Below are the code and all the weights of a small trained network. Each question names an input and a target symbol and asks about switching units off, where a switched-off unit gives its printed mean instead of its output.

import numpy as np


def w(rows, s, z=0):
    codes = np.array(rows[::2]) - 128.0
    scale = np.full(codes.shape[1], s)
    scale[-1] = z or s
    return codes * scale


def norm(h):
    return h / np.sqrt((h * h).mean(-1, keepdims=True) + 1e-5)


def f(y):
    return y / 2 * (1 + np.tanh(0.7978845608 * (y + 0.044715 * y**3)))


def softmax(a):
    e = np.exp(a - a.max(-1, keepdims=True))
    return e / e.sum(-1, keepdims=True)


def log_softmax(a):
    a = a - a.max(-1, keepdims=True)
    return a - np.log(np.exp(a).sum(-1, keepdims=True))


def net(x, mask):
    ids = ['αγθμπστψ'.index(c) for c in x.split()]
    T = len(ids)
    res = E[ids] + P[:T]
    r = norm(res)
    for j in range(2):
        rows = slice(2 * j, 2 * j + 2)
        q, k, v = (r @ M[0][rows].T for M in (Q, K, V))
        z = softmax(np.where(np.tri(T) > 0, q @ k.T / 2**0.5, -1e9)) @ v
        o = O[0][rows]
        res = res + np.where(mask[j], z, o[:, -1]) @ o[:, :-1]
    y = f(norm(res) @ A[0][:, :-1].T + A[0][:, -1])
    res = res + np.where(mask[2:10], y, B[0][:, -1]) @ B[0][:, :-1]
    return log_softmax(norm(res)[-1] @ U[:, :-1].T + U[:, -1])


Q, K, V, O, A, B = {}, {}, {}, {}, {}, {}
E = w([
[224,179,148,59,148,65,136],'α',
[100,213,213,85,190,26,78],'γ',
[112,137,188,151,77,171,186],'θ',
[123,80,14,199,112,74,203],'μ',
[115,188,132,157,6,143,71],'π',
[95,103,152,93,142,112,81],'σ',
[104,145,150,95,175,139,141],'τ',
[102,152,83,89,120,94,123],'ψ',
],0.021)
P = w([
[185,50,137,243,208,212,172],'0',
[90,114,180,119,3,120,125],'1',
[72,41,204,54,19,71,68],'2',
[85,80,222,82,33,107,110],'3',
[89,66,216,97,57,93,133],'4',
[98,93,214,124,70,104,166],'5',
],0.005)
Q[0] = w([
[27,38,174,67,254,173,124],'H0',
[127,106,158,137,121,178,123],'H0',
[145,152,76,195,49,156,81],'H1',
[131,193,139,76,116,2,133],'H1',
],0.0091)
K[0] = w([
[165,87,135,167,251,146,111],'H0',
[211,173,110,129,135,139,99],'H0',
[148,124,121,133,73,91,133],'H1',
[87,114,36,98,157,81,118],'H1',
],0.013)
V[0] = w([
[232,180,164,9,98,122,242],'H0',
[90,137,108,134,52,105,206],'H0',
[65,91,193,174,2,47,150],'H1',
[194,102,223,187,166,250,229],'H1',
],0.0054)
O[0] = w([
[217,161,94,167,187,173,77,165],'H0',
[127,66,156,192,141,236,116,240],'H0',
[73,104,1,82,210,131,182,253],'H1',
[106,53,118,43,88,80,72,58],'H1',
],0.0079,0.0037)
A[0] = w([
[154,166,201,170,146,66,111,117],'N0',
[71,86,131,50,97,74,117,209],'N1',
[61,97,128,133,95,244,125,133],'N2',
[131,144,116,71,174,166,107,169],'N3',
[99,39,118,63,105,218,157,4],'N4',
[83,104,159,116,175,208,131,65],'N5',
[204,114,76,112,166,163,102,87],'N6',
[52,193,254,154,121,139,70,113],'N7',
],0.0089,0.0037)
B[0] = w([
[80,165,105,99,114,134,95,223],'N0',
[185,153,108,194,144,181,153,243],'N1',
[150,128,186,72,143,125,132,249],'N2',
[198,129,94,176,101,122,73,182],'N3',
[134,145,162,158,191,102,160,195],'N4',
[137,137,170,200,182,107,76,133],'N5',
[119,131,145,135,72,34,252,169],'N6',
[75,90,88,81,107,107,160,252],'N7',
],0.011,0.0032)
U = w([
[203,162,125,163,69,96,113,219],'α',
[30,147,120,95,165,51,123,97],'γ',
[101,95,220,145,161,144,170,162],'θ',
[107,61,87,126,109,90,253,134],'μ',
[117,104,117,80,62,232,110,254],'π',
[116,132,121,173,138,136,90,82],'σ',
[130,121,102,141,140,150,97,75],'τ',
[119,214,49,134,158,254,139,33],'ψ',
],0.0085,0.0028)

Each question gives the input, a string of symbols that net reads in full, and the target symbol t.
The units are the heads (2 rows each of Q, K, V and O) and the neurons (one row each of A and B). Each row of codes is followed by its name. A weight is (code - 128) times the scale printed after its matrix; where a second scale follows, it is the last column's (O, A, B and U).
mask holds one flag per unit, heads first, then neurons. A switched-off unit (its flag False) gives its mean, the last column of its rows in O or B, instead of its output. The means were averaged over made-up inputs and are rounded, as every weight is.
A unit's drop is (log p(t) with every unit on - log p(t) with that unit switched off) / (log p(t) with every unit on - log p(t) with every unit switched off).
The circuit of an input: a set's keep is (log p(t) with only the set's units on - log p(t) with every unit switched off) / (log p(t) with every unit on - log p(t) with every unit switched off). Starting from all 10 units, units are removed one at a time, each time the one whose removal leaves the highest keep (on an exact tie, the one counted first), for as long as the keep stays at least 0.8.
circuit, biggest first: the units of the circuit, biggest drop first
unit that matters most: the unit with the biggest drop
top k neurons: the k neurons with the biggest drops, biggest first
heads that matter: for each layer, one digit per head in row order, 1 if its drop is at least 0.15 and else 0, layers parted by /
drop of u: that unit's drop, to one decimal
input γ τ θ μ τ, target ψ: unit that matters most : N1
input τ τ α σ, target π: circuit, biggest first : [H1; N1; N7]
input σ μ θ θ γ ψ, target ψ: heads that matter : 00
input τ τ σ μ τ, target π: heads that matter : 11
input α π σ, target α: heads that matter : 10
input σ γ μ μ α τ, target μ: top 2 neurons : [N1; N7]
input α μ μ π μ σ, target α: circuit, biggest first : [H0; N3]
input μ α μ μ μ ψ, target ψ: circuit, biggest first : [N7; H1]
input μ τ σ, target θ: top 3 neurons : [N1; N4; N2]
input τ μ μ θ σ τ, target π: top 4 neurons : [N1; N7; N6; N4]
input μ γ σ, target θ: top 2 neurons : [N1; N2]
input γ γ μ α τ, target ψ: drop of N1 : 1.8
input α α π τ, target α: drop of H0 : 0.7
